Below are the code and all the weights of a small trained network. Each question names an input and a class and asks about switching units off, where a switched-off unit gives its printed mean instead of its output.

import numpy as np


def w(rows, s, z=0):
    codes = np.array(rows[::2]) - 128.0
    scale = np.full(codes.shape[1], s)
    scale[-1] = z or s
    return codes * scale


def f(y):
    return y / 2 * (1 + np.tanh(0.7978845608 * (y + 0.044715 * y**3)))


def log_softmax(a):
    a = a - a.max(-1, keepdims=True)
    return a - np.log(np.exp(a).sum(-1, keepdims=True))


def net(x, mask):
    res = np.array(x, float).reshape(1, 5) / 4 @ E
    y = f(res @ A[0][:, :-1].T + A[0][:, -1])
    res = res + np.where(mask, y, B[0][:, -1]) @ B[0][:, :-1]
    return log_softmax(res[-1] @ U[:, :-1].T + U[:, -1])


A, B = {}, {}
E = w([
[137,131,144,135,122,124,125,147],'x0',
[97,168,105,119,65,111,42,111],'x1',
[172,156,28,120,149,26,131,198],'x2',
[156,88,126,254,143,61,109,79],'x3',
[13,73,184,139,161,117,108,149],'x4',
],0.0099)
A[0] = w([
[158,115,166,90,135,135,106,2,207],'N1',
[187,146,86,174,191,206,238,125,184],'N2',
[82,131,136,50,88,220,212,214,159],'N3',
[121,150,78,113,204,82,106,139,24],'N4',
[159,89,143,149,110,241,88,110,64],'N5',
[127,39,53,98,139,66,87,134,165],'N6',
[145,88,104,215,159,69,141,105,147],'N7',
[114,90,74,96,139,58,170,120,96],'N8',
[163,39,204,94,119,96,184,183,206],'N9',
[146,99,125,149,147,84,112,90,20],'N10',
[176,123,54,117,94,93,98,248,176],'N11',
[139,130,161,137,144,73,119,76,16],'N12',
[213,177,109,66,80,153,112,103,189],'N13',
[90,180,91,9,136,157,124,187,49],'N14',
[58,113,142,144,153,115,116,160,22],'N15',
[200,151,128,148,64,193,117,128,193],'N16',
[86,212,59,109,67,128,46,96,164],'N17',
[37,90,132,113,146,85,137,102,88],'N18',
[138,171,161,128,70,112,21,105,104],'N19',
[124,135,147,66,78,131,146,209,22],'N20',
[128,203,72,129,135,91,157,199,254],'N21',
[169,149,54,133,93,157,182,71,95],'N22',
[122,110,115,121,101,60,142,181,37],'N23',
[16,109,144,103,155,127,107,219,171],'N24',
[141,88,105,94,77,62,142,142,26],'N25',
[172,135,203,123,142,181,72,83,54],'N26',
[175,126,141,245,102,132,119,66,53],'N27',
[130,101,129,187,161,90,96,97,59],'N28',
],0.0091,0.0052)
B[0] = w([
[92,129,157,138,76,188,89,176,201],'N1',
[29,71,150,163,188,84,147,158,221],'N2',
[108,221,97,147,89,64,122,70,254],'N3',
[156,189,137,78,97,188,202,174,152],'N4',
[137,227,121,104,106,197,185,187,175],'N5',
[97,172,156,106,135,166,78,181,187],'N6',
[115,196,91,169,31,84,152,121,212],'N7',
[131,141,177,115,78,173,139,170,161],'N8',
[36,123,139,146,151,106,161,161,206],'N9',
[185,197,127,94,131,133,194,85,138],'N10',
[99,177,169,113,110,157,108,148,234],'N11',
[212,183,67,67,151,121,215,82,130],'N12',
[165,141,131,164,133,71,38,163,213],'N13',
[169,179,108,155,83,108,180,53,206],'N14',
[255,168,173,141,196,129,139,106,151],'N15',
[167,61,166,184,155,105,25,137,193],'N16',
[59,129,183,109,200,56,201,170,203],'N17',
[207,162,155,188,184,131,91,162,173],'N18',
[55,109,207,53,199,62,228,132,172],'N19',
[177,162,52,125,147,120,189,37,157],'N20',
[72,130,195,149,58,180,115,128,235],'N21',
[222,118,227,178,186,135,136,155,169],'N22',
[187,175,156,83,160,207,140,154,148],'N23',
[232,88,184,200,129,105,49,143,227],'N24',
[173,146,181,46,168,150,181,170,136],'N25',
[137,189,180,55,92,198,167,159,167],'N26',
[130,191,112,136,99,119,177,92,193],'N27',
[152,243,97,120,135,139,107,73,166],'N28',
],0.0077,0.01)
U = w([
[110,168,167,86,95,245,112,174,46],'0',
[150,181,84,128,105,77,149,22,62],'1',
[55,126,159,153,100,100,53,127,254],'2',
[185,114,176,155,164,90,54,143,88],'3',
[47,114,170,95,204,44,176,148,74],'4',
[62,60,100,111,79,87,43,142,156],'5',
],0.011,0.0073)

Each question gives the input, the list of numbers given to net, and the class t.
The units are the neurons (one row each of A and B). Each row of codes is followed by its name. A weight is (code - 128) times the scale printed after its matrix; where a second scale follows, it is the last column's (A, B and U).
mask holds one flag per neuron, in row order. A switched-off neuron (its flag False) gives its mean, the last column of its row in B, instead of its output. The means were averaged over made-up inputs and are rounded, as every weight is.
A unit's drop is (log p(t) with every unit on - log p(t) with that unit switched off) / (log p(t) with every unit on - log p(t) with every unit switched off).
The circuit of an input: a set's keep is (log p(t) with only the set's units on - log p(t) with every unit switched off) / (log p(t) with every unit on - log p(t) with every unit switched off). Starting from the 12 units with the biggest drops (on a tie, the unit counted first), units are removed one at a time, each time the one whose removal leaves the highest keep (on an exact tie, the one counted first), for as long as the keep stays at least 0.8.
circuit, biggest first: the units of the circuit, biggest drop first
most important unit: the unit with the biggest drop
top k neurons: the k neurons with the biggest drops, biggest first
drop of u: that unit's drop, to one decimal
input [1,-5,8,-7,5], class 0: most important unit => N21
input [-8,-3,5,2,-5], class 2: top 2 neurons => (N2, N21)
input [-2,0,-1,-4,7], class 3: circuit, biggest first => (N24, N18)
input [-2,8,-3,5,4], class 4: circuit, biggest first => (N19, N17)
input [1,0,3,-4,1], class 1: circuit, biggest first => (N14, N1)
input [4,-3,-3,5,0], class 1: top 2 neurons => (N27, N21)
input [8,-8,7,-8,-4], class 1: top 2 neurons => (N14, N3)
input [-6,-8,-8,4,3], class 0: top 4 neurons => (N5, N1, N26, N17)
input [-3,6,-1,-1,-7], class 3: top 3 neurons => (N13, N16, N22)
input [-5,1,1,-6,7], class 3: top 3 neurons => (N24, N18, N7)
input [3,-7,-7,7,-7], class 0: top 3 neurons => (N5, N1, N26)
input [-5,7,-6,-2,-4], class 4: top 2 neurons => (N17, N19)
input [-6,-6,-3,1,-7], class 3: top 2 neurons => (N22, N16)
input [-5,-7,-5,-2,-7], class 3: top 3 neurons => (N22, N16, N13)
input [6,-8,-4,5,-1], class 4: circuit, biggest first => (N2)
input [1,-8,-6,7,8], class 3: top 3 neurons => (N18, N15, N24)
input [2,0,5,8,8], class 1: top 2 neurons => (N7, N28)
input [-3,-2,3,-2,0], class 5: drop of N21 => -0.1
input [-2,5,2,-7,-1], class 1: drop of N14 => 0.6
input [-5,6,1,-5,-6], class 3: drop of N2 => 0.3
input [-2,6,5,-2,-1], class 4: most important unit => N17
